Below are the code and all the weights of a small trained network. Each question names an input and a class and asks about switching units off, where a switched-off unit gives its printed mean instead of its output.

import numpy as np


def w(rows, s, z=0):
    codes = np.array(rows[::2]) - 128.0
    scale = np.full(codes.shape[1], s)
    scale[-1] = z or s
    return codes * scale


def f(y):
    return y / 2 * (1 + np.tanh(0.7978845608 * (y + 0.044715 * y**3)))


def log_softmax(a):
    a = a - a.max(-1, keepdims=True)
    return a - np.log(np.exp(a).sum(-1, keepdims=True))


def net(x, mask):
    res = np.array(x, float).reshape(1, 4) / 4 @ E
    y = f(res @ A[0][:, :-1].T + A[0][:, -1])
    res = res + np.where(mask, y, B[0][:, -1]) @ B[0][:, :-1]
    return log_softmax(res[-1] @ U[:, :-1].T + U[:, -1])


A, B = {}, {}
E = w([
[144,32,69,161,5,160,174,127,142,136,102],'x0',
[202,136,48,163,146,126,74,30,138,34,97],'x1',
[167,146,129,102,171,230,67,212,102,173,35],'x2',
[95,1,73,130,195,74,139,189,109,137,111],'x3',
],0.0061)
A[0] = w([
[131,36,86,129,231,84,105,122,125,105,123,176],'n1',
[133,127,126,137,114,143,111,136,119,134,111,181],'n2',
[96,154,174,122,186,146,124,206,119,155,121,170],'n3',
[105,112,159,133,150,106,147,160,114,128,149,248],'n4',
[136,91,95,148,76,124,132,87,118,99,118,71],'n5',
[140,253,153,124,207,127,94,109,127,120,131,166],'n6',
[112,18,100,131,84,97,168,109,129,122,147,246],'n7',
[131,169,125,154,126,101,116,126,104,117,122,252],'n8',
[142,135,158,119,82,141,137,125,117,136,147,40],'n9',
[136,99,103,124,166,105,109,123,126,123,119,136],'n10',
[144,92,120,123,96,209,108,213,126,166,60,172],'n11',
[131,121,118,142,127,130,120,158,118,138,100,185],'n12',
[127,199,137,129,166,116,106,121,123,124,127,171],'n13',
[97,127,157,128,78,86,183,115,129,129,183,174],'n14',
[136,197,136,118,182,122,105,114,133,114,135,221],'n15',
[78,58,160,123,172,115,154,239,122,172,128,210],'n16',
[124,164,132,136,119,102,133,94,132,119,145,110],'n17',
[114,83,130,127,107,105,167,135,131,134,148,113],'n18',
],0.014,0.0025)
B[0] = w([
[96,97,33,168,234,88,138,133,139,106,65,231],'n1',
[219,165,125,161,164,99,149,125,142,127,119,140],'n2',
[195,81,119,119,27,101,134,115,139,140,150,195],'n3',
[134,107,116,117,111,103,119,80,127,139,148,175],'n4',
[205,82,121,93,99,93,136,150,136,156,149,183],'n5',
[91,215,218,122,76,148,119,133,108,134,155,223],'n6',
[201,137,127,137,36,36,122,115,149,144,141,248],'n7',
[238,241,142,179,183,64,145,69,166,118,101,158],'n8',
[151,150,106,153,170,75,109,124,132,103,108,140],'n9',
[76,85,101,106,161,135,126,152,117,130,120,159],'n10',
[228,138,124,142,180,224,123,172,106,108,88,209],'n11',
[172,159,132,140,144,140,128,122,134,110,117,147],'n12',
[79,140,166,108,93,161,134,141,104,137,163,176],'n13',
[112,230,164,155,173,94,128,62,132,114,139,207],'n14',
[157,217,178,162,137,116,135,96,140,123,144,191],'n15',
[170,81,129,54,127,127,130,5,183,133,190,244],'n16',
[64,131,152,88,146,194,110,116,106,147,144,159],'n17',
[42,101,145,86,84,135,119,142,109,144,164,176],'n18',
],0.018,0.012)
U = w([
[2,163,126,195,196,80,133,129,87,92,112,130],'0',
[172,96,111,147,43,114,144,220,111,155,95,49],'1',
[131,186,202,128,120,191,113,118,86,121,154,151],'2',
[143,108,139,83,49,71,152,63,169,178,203,208],'3',
[65,72,126,106,109,136,130,171,98,146,136,13],'4',
[57,67,118,114,108,148,136,185,73,142,153,12],'5',
[34,60,122,93,89,161,129,171,91,138,118,8],'6',
[160,57,47,129,212,155,144,144,143,81,58,202],'7',
],0.0077,0.0019)

Each question gives the input, the list of numbers given to net, and the class t.
The units are the neurons (one row each of A and B). Each row of codes is followed by its name. A weight is (code - 128) times the scale printed after its matrix; where a second scale follows, it is the last column's (A, B and U).
mask holds one flag per neuron, in row order. A switched-off neuron (its flag False) gives its mean, the last column of its row in B, instead of its output. The means were averaged over made-up inputs and are rounded, as every weight is.
A unit's drop is (log p(t) with every unit on - log p(t) with that unit switched off) / (log p(t) with every unit on - log p(t) with every unit switched off).
The circuit of an input: a set's keep is (log p(t) with only the set's units on - log p(t) with every unit switched off) / (log p(t) with every unit on - log p(t) with every unit switched off). Starting from the 12 units with the biggest drops (on a tie, the unit counted first), units are removed one at a time, each time the one whose removal leaves the highest keep (on an exact tie, the one counted first), for as long as the keep stays at least 0.8.
circuit, biggest first: the units of the circuit, biggest drop first
top k neurons: the k neurons with the biggest drops, biggest first
drop when u is switched off: that unit's drop, to one decimal
input [8,8,4,-8], class 1: circuit, biggest first -> (n16)
input [3,-2,0,-3], class 2: top 2 neurons -> (n1; n16)
input [6,-6,3,-6], class 7: circuit, biggest first -> (n6; n11)
input [5,5,2,1], class 7: top 2 neurons -> (n6; n3)
input [-6,0,-3,4], class 0: circuit, biggest first -> (n1; n7)
input [-8,4,1,3], class 0: top 3 neurons -> (n1; n16; n11)
input [-7,-4,4,-4], class 2: top 2 neurons -> (n6; n7)
input [-4,5,-8,3], class 0: top 2 neurons -> (n1; n16)
input [7,-3,4,8], class 7: top 3 neurons -> (n11; n1; n6)
input [-8,2,0,7], class 0: top 2 neurons -> (n1; n7)
input [4,3,0,2], class 1: top 2 neurons -> (n16; n7)
input [6,4,7,6], class 7: drop when n18 is switched off -> 0.0
input [3,7,0,1], class 7: drop when n16 is switched off -> 0.1
input [0,5,-4,6], class 7: circuit, biggest first -> (n1)
input [-8,1,-4,1], class 2: drop when n6 is switched off -> 0.2
input [5,-7,3,-8], class 7: drop when n6 is switched off -> 0.3
